In the rows, 128 means zero.
Each row is followed by its class.
[146 130  67  83  95 131 110 126  79 136 141 136  75 149 107 135 113 126
  89 126 106  99  93 109 153 135 130 114 123  76 165 165  97 110 151  84
 166 122 101 135 116 138 112 131  75 106 136 106 187]  z450
[123 119 105 103 125 126 113 119 121 136 150 136 156 118 113 147 125 104
 108 122 147 115 100 136 140 135 147 101 109 107 146 136 127 134 148 105
 151 133 109 151 145 164 110 124 117 138 147  98 127]  z522
[103  86  62  60 105 142 132 135  73 127 152 122 127 148  81 155  85  94
  72 106  93  79  65 131 151 137 142 102 127  88 211 140  75 148 154  81
 148 106  61 161  99 202  69  96  77 108 136  92 147]  z119
[121 149  82 137 111  79 154 133  78 123 111 150  99  69 133 107 141 138
  79 174 100 122  68 135 134 133 121 124 115 117 113 165 111 135 159 116
 148 154  98 164 119 157 126 141 113 129 157 108 154]  z258
[114  98 118  89 126 137 146 122 124 130 140 154 182 155 106 132 121 116
 118 117 118 110 124 129 147 136 122 134 137 144 159 118 130 154  90  91
 128 105 104 143 106 188 101 107 133 119 110 125 143]  z522
[107 131  70  78  99 118 114 110 105 121 161 157  91 114  94 141 154  98
  92 144 133 110  82 128 144 142 145  73 115  69 124 131 129 112 159 102
 189 135  88 162 157 162 102 148 101 159 149  88 159]  z522
[121 108 154 113 127 155 116 122 168 139 145 120 182 159 123 159 129  97
 160  79 159 110 152 134 120 133 135 126 126 130 160  97 171 133 105 135
 125 117 132 141 122 152 117  93 144 151 110 126  93]  z119
[ 85  79 108  81  87 149 132 144 114 129 171 115 122 176  97 177  92  83
 124  68 112 106 126 127 165 156 138 150 134  66 209 111 137 155 142 119
 156 110  78 160  91 177  89  78 101 149 100 114 120]  z828
[115 136 104 133  78 116 128 129 117  96 132 137  40 123 118 160 175 136
 192 145 111 169 151 104 129 137 138 156 148  69 120 110 188 118 172 170
 168 150 107 126 124  98 141 111 163 181 124 145  95]  z392
[123 164 119 214 133  77 147 141 114  94  72 116   4  58 154  76 134 185
 124 183 106 169 131 115  91 136 108 146 153 117  54 159 107 117 180 206
 115 148 143  88 150  49 174 198 131 126 147 151  95]  z946
[170 122 112 100 143 152 102 126 132 150 141 111 146 147 131 114 105 123
 107 112 156  93 105 123 113 121 132  98  96 134 130 148  98 113 126  88
 122 109 139  96 159 139 107 142 102  90 136 116 153]  z946
[140 143 103 160 157  91 144 121 113 128 104 175 167  80 116  93 160 140
  92 182 132 120  85 147 119 123 119  88 108 155  89 150 127 119 127 102
 128 153 140 152 156 148 148 164 142 117 158 110 143]  z179
[158 142  80  95 132 133 112 120 100 131 130 126 121 140 127 120 142 142
 114 152 128 125  99 120 127 107 135  98 119 126 129 138 105 109 156  83
 134 129 119 112 142 133 119 122 131 104 147 130 144]  z179
[124 123 126 124 111 136 135 134 127 115 130 124  81 135 125 131 122 132
 154 127 123 131 144 108 134 143 108 138 151 112 118 118 118 129 133 151
 132 117 118 100 117 107 121 142 131 137 119 150 122]  z179
[101 130 167 168 129 108 160 130 151 101 106 152 114  94 123 114 154 151
 180 146 107 154 174 127 129 141 105 157 151 146  95 106 165 145 108 178
 119 128 128 125 110 113 143 141 164 158 114 156 104]  z392
[142 167 168 207 137  66 156 112 150 120  85 176 165  57 180 100 208 170
 175 185 138 173 156 144 116 129 104 179 131 170  45 121 200 125 121 178
 143 175 164 148 115 106 192 131 187 163 123 160 110]  z399
[163 131  66  94 141 128 111 126  92 142 119 131 100 138 107 102 101 145
  61 142 116  77  87 118 130 119 123  82 111 122 126 170  59 103 143  77
 129 112 126 107 139 126 112 171  73  74 155 112 189]  z243
[145 136 137 120 107 147 146 138 134 141 125 122 116 138 165 139 127 138
 163 121 126 133 132 104 138 127 120 163 136 127 144 133 143 135 113 151
 129 129 123 113 102 120 126  90 147 128 118 149 124]  z258
[ 48 138 162 184 100  87 166 151 135 100 112 135  71  84 106 142 131 131
 149 127  84 167 163 127 139 158 124 173 164  88 121  98 170 148 151 208
 132 142 111 180  89 108 143 127 138 201 122 127  58]  z243
[129 135  95 112 104 122 131 125 113 134 146 140 114 122 123 148 145 117
 120 143 129 130  99 121 143 124 141 118 118  91 139 138 143 116 150 117
 168 139 113 144 134 144 126 115 121 141 129 106 138]  z118
[166 141 176 184 199 109 153 140 151 126  57 118 156  75 166  46 114 192
 115 169 115 130 142 134  88 111  80 129 129 227  61 151  80 142  83 136
  61 120 162  85 128 108 151 176 148  79 146 167 128]  z450
[ 99 146  94 117  64 132 110 124 135 138 180 151  79 130 115 209 184  76
 185 102 165 163 141 112 156 141 174 126 113  21 147 110 219  97 189 156
 218 163 124 165 153 112 134  82 143 209 122  94  92]  z828
[135 151 143 159 127 104 133 106 144 121 112 166 137  94 145 122 184 156
 149 154 134 140 148 128 137 132 116 135 115 145  87 134 174 118 115 132
 142 157 153 132 121 112 160 143 160 152 128 139 139]  z870
[116  97 149 128 116 140 137 128 153 130 140 143 186 149 122 157 143 109
 161  99 142 125 163 133 140 144 125 151 124 132 147 100 184 145 104 124
 135 127 128 147 107 154 125  93 157 161 104 133  99]  z828
[ 91 117 100 111 117  95 145 128 110 116 143 159 132  98  84 148 137  96
  85 141 106 109  80 154 137 144 138  97 114  92 144 130 149 146 153 102
 166 142  81 196 117 192 110 123 114 167 140  84 136]  z118
[166 133 115  85 102 170  92 112 143 146 162 114 120 181 145 163 138 118
 168  95 167 118 152 100 148 127 139 122 111  91 145 139 168  97 135 112
 161 129 143  92 141  99 126 102 136 138 118 139 158]  z392
[139 133 112 104  91 125 133 101 128 141 154 176 168 152 137 167 183 112
 156 132 147 137 101 127 158 136 137 128 108 112 151 129 208 121 119 103
 184 160 131 154 127 161 138  94 168 151 120 122 152]  z946
[183 120  66  89 184 149 105 123 115 163 120 107 151 111 113  92  90 123
  65 137 162  72  76 121 103 104 127  49  88 154 126 177  47 106 129  60
 119 108 131  90 184 134 109 168  94  51 169 102 182]  z392
[126 111  77  91 125 141 106 124 113 124 143 115  96 147  87 134 125 118
 122 121 124 126 116 120 125 123 151  99 128  87 152 123 118 112 154  97
 134 119 100 125 145 131 110 123 118 126 138 113 122]  z392
[127 158  99 140 114  98 132 122 107 102 117 147  66  83 132 112 162 146
 123 172 119 138 103 122 130 136 117 110 132 106  85 139 121 114 158 146
 153 144 117 120 142 116 134 167 126 143 147 129 144]  z179
[118 106 126 121 118 130 170 138 115 133 117 134 154 132 124 135 120 137
 128 126  91 120 123 118 150 124 120 163 144 137 163 129 131 148 106 124
 126 120 110 150  83 152 115  85 133 123 106 133 131]  z118
[160 126  47  76 120 136 117 125  86 154 144 140 125 151 108 122 117 111
  63 132 127  77  49 128 131 116 142  79 104 107 164 161  88 113 135  58
 151 119 102 139 148 175 105 128  81  83 145  88 177]  z258
[ 71 113 119 120  87 146 118 139 134 123 162 109  77 134  84 168 111  81
 153  79 133 144 141 108 139 152 156 135 143  49 173 100 154 122 161 175
 159 127 101 155 139 114 117 109 118 169 111 103  73]  z946
[104 141 133 147 136 162  80 157 143 124 140  69  48 132 108 127  74 106
 132  93 163 125 158 111 107 130 141 100 154  91 122 105  69  97 162 192
 101 103 139  88 196  59 131 169  90 124 128 117  66]  z179
[118 107 173 127 176 147 130 132 169 123 108 124 163 125 106  91 103 125
 141 110 132 127 163 133 117 128 104 114 140 173 117 102  97 149  69 139
  84  93 131  95 129 130 122 158 132 101 110 144 104]  z450
[139  95 141  67 126 175 117 119 157 129 149 128 171 183 121 152 121  98
 157  86 153 112 145 114 142 130 125 120 128 125 156 103 140 136  80 112
 128  97 118 100 120 157 106 108 133 116  91 142 130]  z675
[156 145  99 132 164 111 121 112 115 122  95 142 141  91 134  84 158 158
 105 181 131 123 103 142 101 104 120  99 104 161  87 153  96 110 135 104
 103 129 135 104 146 129 140 160 126  97 157 132 140]  z119
[153 128 134 170 197 122 133 145 138 131  79 107 145  71 136  51  94 169
  83 162 130 102 132 132  85 113 101  98 116 191  75 161  52 118 109 121
  67 106 159  92 157 101 137 192 107  67 151 130 128]  z828
[125 152 126 165 136 104 128 126 134 125 108 148 108  74 132 114 155 132
 132 165 141 138 122 128 110 127 128 117 121 124  83 143 133 107 144 158
 130 143 146 133 153 106 150 161 133 143 151 113 111]  z119
[140 131 144 145 117 115 149 135 123 120 104 127 105 122 150 116 123 170
 140 140 108 138 148 105 136 136  99 165 142 145 116 139 131 132 116 146
 120 132 139 113  96 106 142 140 138 124 123 157 142]  z243
[164  86 145 102 185 150 133 132 149 154 116 101 231 159 136 104  83 135
 118 108 144  92 121 132 124 109 108 126 107 200 144 139  95 155  89  79
  88  96 134  94 125 159 109 110 133  66 116 146 139]  z392
[103 116 111 119 119 126 133 126 123 117 134 152 133 124  92 140 151 111
 139 130 112 138 135 141 131 141 141 130 134 111 141  96 158 129 133 128
 139 134  98 165 113 155 132 104 137 160 124 119 106]  z399
[129 119 123  77 140 179  81 120 164 139 168 104 152 176  95 154 123  74
 144  84 174 117 156 127 121 118 149  82 118 100 144  99 137 107 128 102
 121 101 121 103 162 125 119 114 124 138 112 117  96]  z118
[141 143 102 144 135 115 126 130 105 123 107 137  72 104 135 103 132 158
  99 161 113 118 117 114 123 126 110 110 120 123 101 163  95 105 138 125
 135 130 137 112 140  92 142 170 114 106 146 127 154]  z828
[129 142 114 105  83 143 104 109 156 139 176 145 112 154 134 188 169  77
 164 103 179 138 133 122 149 138 149 100 115  60 137 108 214 100 155 135
 203 154 127 138 151 120 141 110 148 182 117 113 125]  z118
[ 80 123 127 151 126 126 129 128 147 122 139 145 148 126  91 154 131  89
 132 108 151 128 139 139 136 153 135 111 144 107 143  95 170 128 133 147
 137 137 116 167 141 142 147 131 139 168 123 109  76]  z179
[ 97  99 130  93 133 165  97 115 157 143 167 134 174 162  69 162 107  74
 112  77 155 101 149 139 140 141 155  91 126 102 177 103 141 126 105 100
 131 105 117 164 138 149 111 125 115 146 120  87 114]  z522
[110 100 152 120  88 153 131 149 143 123 150  98 110 166 132 161 102 112
 174  66 124 132 179 112 125 154 125 181 149 100 159  88 163 142 135 174
 138 116 113 124  90 123 113  80 123 164  90 151  97]  z399
[154 142 131 129 109 128 144 119 115 128 111 142 113 140 167 124 143 165
 140 148 113 127 137 106 143 126 104 155 136 144 123 151 141 120 118 130
 139 138 142 112 104 111 141 118 141 118 121 157 167]  z119
[123 145 161 183 105  95 161 124 128 110  96 158 101 113 157 124 159 168
 160 148  96 153 162 116 142 144  94 192 152 137 103 135 176 133 121 176
 136 150 143 141  82 100 161 121 163 161 117 163 132]  z119
[142 119 119  80 129 156 108 101 153 138 156 155 163 149 107 138 149  96
 147 117 167 112 124 128 142 135 135  84 103 122 133 119 147 118 108  93
 145 118 126 111 149 152 115 138 131 121 120 117 146]  z946
[146 125 106 117 166 116 144 115 113 146 107 161 193  99 105  88 125 139
  63 158 111  87  98 149 120 124 113 102 107 178 119 159  97 127  94  64
 109 123 126 155 120 166 131 147 106  93 146 108 189]  z399
[151 160 157 176 133  85 142 119 146 113  98 160 142  72 167 108 179 159
 133 172 135 147 135 141 109 128 118 132 115 159  63 131 171 126 126 147
 137 158 152 131 129 125 160 154 154 153 140 139 129]  z675
[154 141  80 107 158 137  91 122 121 144 131 127 123 135 118  97 114 116
  85 131 166  97  90 132 114 115 126  67 100 119 110 165  77  92 152  97
 136 119 136  89 189 121 131 179  84  91 149 109 151]  z450
[101 112 123 109 138 140 120 138 135 135 146 112 148 133 102 132  94  87
 104  87 142 104 119 145 124 138 132 105 123 114 162 120 114 143 126 115
 114 115  99 145 125 157 109 121 111 132 126 106 104]  z258
[115 139 171 195 143 121 155 160 143 120  89 105  74  82 152  96 110 169
 156 146 104 159 179 105 107 124  96 173 155 140  93 134 103 133 124 202
  98 117 154 100 113  62 149 147 138 123 117 157  82]  z828
[144 142 121 115 137 126 124 116 148 149 133 149 184 125 134 136 156 115
 138 128 167 128 124 129 136 114 139 114 103 133 120 134 162 113 125 111
 145 138 148 133 142 142 137 121 151 131 130 120 125]  z243
[128 161 109 161 110  79 143 122 107 100 109 168  35  56 126  98 181 149
 139 194 108 153 100 118 121 140 115 116 120  96  57 152 133 118 172 163
 160 156 124 127 150 107 143 183 130 149 152 123 145]  z946
[107 110 170 129 118 147 127 137 160 112 141 105  96 147 117 140 112 110
 172  94 126 139 178 116 128 142 117 144 154 105 128  95 138 139 120 169
 117 104 118 106 115 100 120 130 130 156  97 143  86]  z118
[155 153 104 142 129  81 145  94 110 129 106 205 164  89 132 107 199 151
  96 200 122 116  91 140 141 126 114 111  99 158  85 160 165 109 119  83
 164 168 138 167 127 161 153 153 149 139 154 114 189]  z119
[ 92 114 153 158 164 134 129 132 146 118 110 129 135 113  88 107 103 127
 107 107 115 114 159 136 120 138 117 118 141 147 128 120 105 135  95 136
  83 109 131 135 126 111 137 161 118 124 121 120 102]  z870
[112 119  86  94 121 126 125 122 101 130 144 155 140 146  82 135 118 113
  75 121 110  95  97 138 150 139 136  96 126 105 164 139 115 124 125  76
 137 122 106 165 117 166 112 128 109 119 134 101 167]  z179
[158 142  76  98  92 120 126 116  92 121 134 139  95 145 140 144 171 142
 142 167 118 146 107 108 136 114 133 139 119 102 124 139 151 108 161 106
 167 143 108 115 120 125 130 102 141 138 127 138 148]  z118
[129 145 130 144 118  98 159 135 117 105 101 145  73  88 141 106 148 168
 137 170  93 146 124 116 129 134 103 138 140 133  84 135 124 138 132 154
 130 136 120 114 112 121 129 157 147 139 142 151 135]  z243
[ 91 167 171 206 136 105 135 152 148 103 102 108  52  81 132 105 118 148
 152 141 119 170 173 119 109 138 119 145 162 112  78 118 127 117 153 226
 104 133 151 117 151  58 163 173 134 159 128 143  66]  z179
[149 125 132 139 102 124 134 127 125 117 124 126 116 137 169 132 143 159
 158 126 133 139 152 113 131 133 119 171 137 121 113 131 152 133 139 149
 145 137 139 106 118 116 133 115 145 142 115 160 120]  z522
[157 133  67  99 116 122 129 121  83 124 115 133 111 122 135 119 145 152
 103 166 113 134  91 113 126 109 138 116 123 122 132 147 103 117 145  92
 136 134 109 114 128 143 123 122 127  96 143 130 149]  z675
[123 132 123 127  95 102 132 116 125 124 141 168 155 119 122 147 174 117
 142 135 130 125 121 136 149 145 130 138 118 113 125 123 188 131 134 112
 173 154 117 167 112 169 130 116 138 174 126 115 139]  z450
[115 172 175 225 129  82 163 137 152 103  80 144  81  60 172  96 164 168
 170 171 121 182 168 129 109 138  96 167 153 149  61 122 177 130 129 215
 118 165 150 126 116  71 186 160 179 166 127 163  74]  z258
[103 126 151 143 109 106 148 103 152 125 139 194 184 138 110 162 194 108
 163 116 131 136 154 144 164 148 128 151 123 117 130 109 243 136  96 120
 164 157 132 188 104 157 149  96 184 193 107 124 139]  z392
[105 114 148 145 133 132 139 137 134 118 120 125 117 128 100 125 104 129
 120 118 103 122 157 128 132 144 118 137 146 126 137 118 121 137 110 142
 109 114 121 141 108 111 130 133 122 143 117 123 114]  z118
[120 128 135 120 124 129 120 130 135 124 139 125 133 126 137 148 127 109
 141 111 153 136 127 127 133 132 138 120 118 107 134 125 148 130 142 140
 143 137 124 126 142 139 130 124 137 142 122 124 106]  z675
[109 101 147 129  96 147 129 137 143 118 139 107 112 162 124 153 110 117
 166  80 124 126 160 116 134 155 129 166 143 105 157  95 158 144 129 167
 132 116 118 122 106 127 113 103 132 155 102 142  90]  z946
[ 96 141 104 132  84  98 137 128 107  96 142 143  26  87 109 139 157 125
 129 154  97 144 109 120 135 146 131 118 142  62 109 129 137 126 171 158
 170 142  92 142 124 119 116 150 116 178 138 108 131]  z118
[162 115  89 112 175 114 141 105 108 137 101 172 228 122 108  81 153 148
  89 172 123 104  92 152 121 109 124 102  98 194 126 146 110 133  92  41
  96 123 125 132 122 193 125 131 146  67 140 123 154]  z946
[ 43  94 207 183 162 133 160 159 178 105 116 130 164 113  56 123  85  99
 129  95 112 130 207 162 130 173 120 138 158 143 119  63 147 170  89 178
  66 108 116 187 117 144 141 135 137 190 109 128  45]  z179
[113 101 134  99 137 159 107 140 145 141 157  99 158 163  99 146  78  88
 122  69 160  99 142 135 135 139 132 116 128 112 170 113 112 138 133 118
 115 108 118 124 142 146 111 120 108 126 113 120 109]  z179
[141 125  84  72 115 147 117 128 101 131 153 130  99 142 110 124 111 115
  98 127 127  95  93 113 143 127 125  86 125 101 145 146  78 121 144  86
 146 109 105 107 139 151  91 143  91 101 135 112 173]  z179
[130 123 167 170 150 127 150 133 153 123  98 130 167 133 158 111 115 153
 150 126 132 145 172 122 121 131 103 170 152 175 115 113 147 143  94 155
 101 121 147 111 113 115 151 128 157 115 109 165  88]  z522
[104 137 112 163  86  92 155 139 111 103 119 139  55 102 131 148 149 130
 144 152  99 152 112 115 132 148 122 159 148  83 119 126 167 135 171 176
 166 148 100 153 116 118 145 120 132 176 129 124  97]  z118
[149 138 109 111  91 126 132 108 131 145 149 148 152 164 157 172 175 125
 175 124 150 143 125 116 150 128 133 153 117 106 138 131 208 117 138 120
 182 151 135 127 121 131 139  81 167 161 119 145 143]  z392
[146 127 133 118 109 141 137 128 132 148 133 116 130 148 150 134 123 135
 159 116 131 130 134  98 135 128 119 166 127 126 145 135 140 132 126 141
 142 124 134 106 111 121 121  97 142 119 110 145 132]  z946
[139 120 117 116 139 145 113 140 125 135 133  87 112 143 130 127  84 120
 114 106 149 113 122 120 124 129 122 111 132 125 141 131  89 127 145 125
 118 117 122  98 147 119 115 139 117 108 131 134 118]  z179
[125 135 100 137  92 108 138 126 108 107 121 148  80 115 137 141 180 149
 161 170 108 169 134 112 135 128 127 152 128 103 111 121 164 123 162 141
 161 149 115 128 113 120 140 113 158 155 131 143 107]  z828
[175 144  93 130 122  94 148 116 100 134 107 142 134 102 169 117 162 166
 130 179 122 131  87 118 136 118 113 149 103 141  96 174 139 134 149 106
 156 153 132 108 126 139 136 122 149 116 150 145 175]  z392
[102 125 142 129 110 103 170 121 128 113 117 175 138  96 112 135 159 129
 133 153  93 138 123 129 148 147 118 141 135 129 122 115 163 153  97 128
 143 133 106 170  93 171 124 122 142 164 124 119 134]  z675
[ 79  89 115 113 121 124 147 145 103 111 125 116 111 145  69 137  91 118
  95 102  74 131 131 133 119 141 134 140 162 106 182  99 103 159 123 114
  98  96  79 167  82 158 108 109 104 133 112 115  95]  z675
[151 158 182 197 162 111 141 117 176 135  94 135 170 109 172  97 160 158
 176 145 163 163 172 136 110 123 104 155 125 180  68 125 177 124 107 171
 106 148 182  98 148  85 182 142 187 131 116 171  94]  z946
[138 133 166 153 210 146 102 140 181 131 106  89 152  90 114  77  83 128
 101 113 162 101 155 150  78 117 127  74 115 163  85 125  77 111 104 136
  62  98 155  90 187  91 139 190 101 102 139 118  94]  z118
[135 137 105 124  84 127 141 124 100 123 127 144  96 159 140 142 145 139
 137 125 106 132 136 106 151 136 116 166 143 110 148 139 153 125 131 129
 153 139 116 129  83 118 132 102 154 142 110 146 144]  z258
[142 123 165 131 123 140 145 121 155 135 119 141 179 167 151 133 134 146
 166 105 135 132 178 115 148 130  99 176 137 164 131 122 172 138  87 133
 119 124 151 108  88 119 141 107 169 131  98 171 134]  z243
[124 114 150 115 129 153 108 134 166 138 156 107 144 148 111 148 108  94
 135  84 156 101 150 139 121 137 138 109 120 108 140 107 147 127 125 132
 126 111 125 133 142 133 118 120 110 153 115 113 109]  z118
[162 119  55  71 114 115 132  96  89 142 141 188 195 141 119 144 198 126
 101 178 127 119  67 138 156 109 144  98  91 128 146 150 155 125 133  25
 172 153 110 163 121 207 117  88 150 120 143 104 177]  z828
[195 120  74  89 138 153 122 126 100 153 126 108 140 169 155 119 107 142
  92 135 137  90  81 109 126  98 121 111 113 145 149 169  79 107 129  72
 133 110 127  80 135 136 112 120 103  61 127 133 176]  z118
[136 129 151 156  70 122 175 130 116 118 110 139  97 142 180 162 169 164
 202 149  94 171 154  93 150 129 109 221 159 130 145 119 187 145 135 185
 154 151 125 130  60 116 141  68 179 164 104 174 106]  z119
[133 121 151 143 167 147 120 131 163 123 108 105 147 123 113 104 123 138
 157 123 155 145 179 131 107 121 121 119 133 159 105 104 117 125 106 144
  68 107 142  88 141 104 144 158 152 118 122 152  75]  z243
[106 111 118 139 140 114 126 135 137 123 129 132 130 102  84 127 117 113
 109 122 124 105 123 145 114 142 141 105 117 113 127 123 136 129 134 122
 127 121 114 160 140 143 120 147 105 147 144  95 116]  z392
[ 73 126 160 197 121  95 171 148 148 101 100 137  90 107 114 131 129 138
 160 122 104 171 173 133 126 157 115 170 166 118 115  94 179 146 130 208
 120 142 124 157 106 105 159 135 164 182 117 151  50]  z243
[156 160 168 169 145 116 141 123 154 130  98 123 138  98 186 108 150 161
 180 154 156 166 163 114 117 126 105 157 118 170  70 136 158 129 129 172
 124 153 170  80 140  79 165 135 187 128 127 175 112]  z946
[150 118 118 128 151 128 137 127 121 121 102 123 149 138 126  99 134 165
 145 153 113 136 147 120 113 111 110 151 132 166 120 133 121 131 116 106
  94 115 127  99 113 125 134 117 149 103 123 160 119]  z392
[ 99  99 158  93 107 188  97 144 161 121 161  73  87 202 110 176  95  97
 202  47 142 160 198 103 128 143 139 144 159  82 175  66 143 134 132 174
 125  96 108  94 115  88 116  84 145 163  93 157  49]  z450
[ 90 132  94 132  75 107 130 120 112 105 150 153  71 120 121 167 169 108
 138 132 123 148 102 124 148 147 143 131 129  64 142 120 185 124 172 148
 191 163 101 162 133 140 138 124 133 179 128 109 110]  z870
[125 126 135 148 151 136 137 143 134 125 106  95 100  99 126 102  93 142
 124 137 121 130 143 119 107 120 115 131 145 134 119 136  82 132 126 159
  94 105 124  97 133  90 135 150 116 104 125 136 101]  z118
[ 98 111 134 123 148 137 125 135 136 116 122 113  93 121  88  96  87 119
 110 113 113 117 139 135 115 144 124 102 143 113 123 116  75 140 127 144
  90  91 113 107 139 110 113 170  91 109 124 123 106]  z946
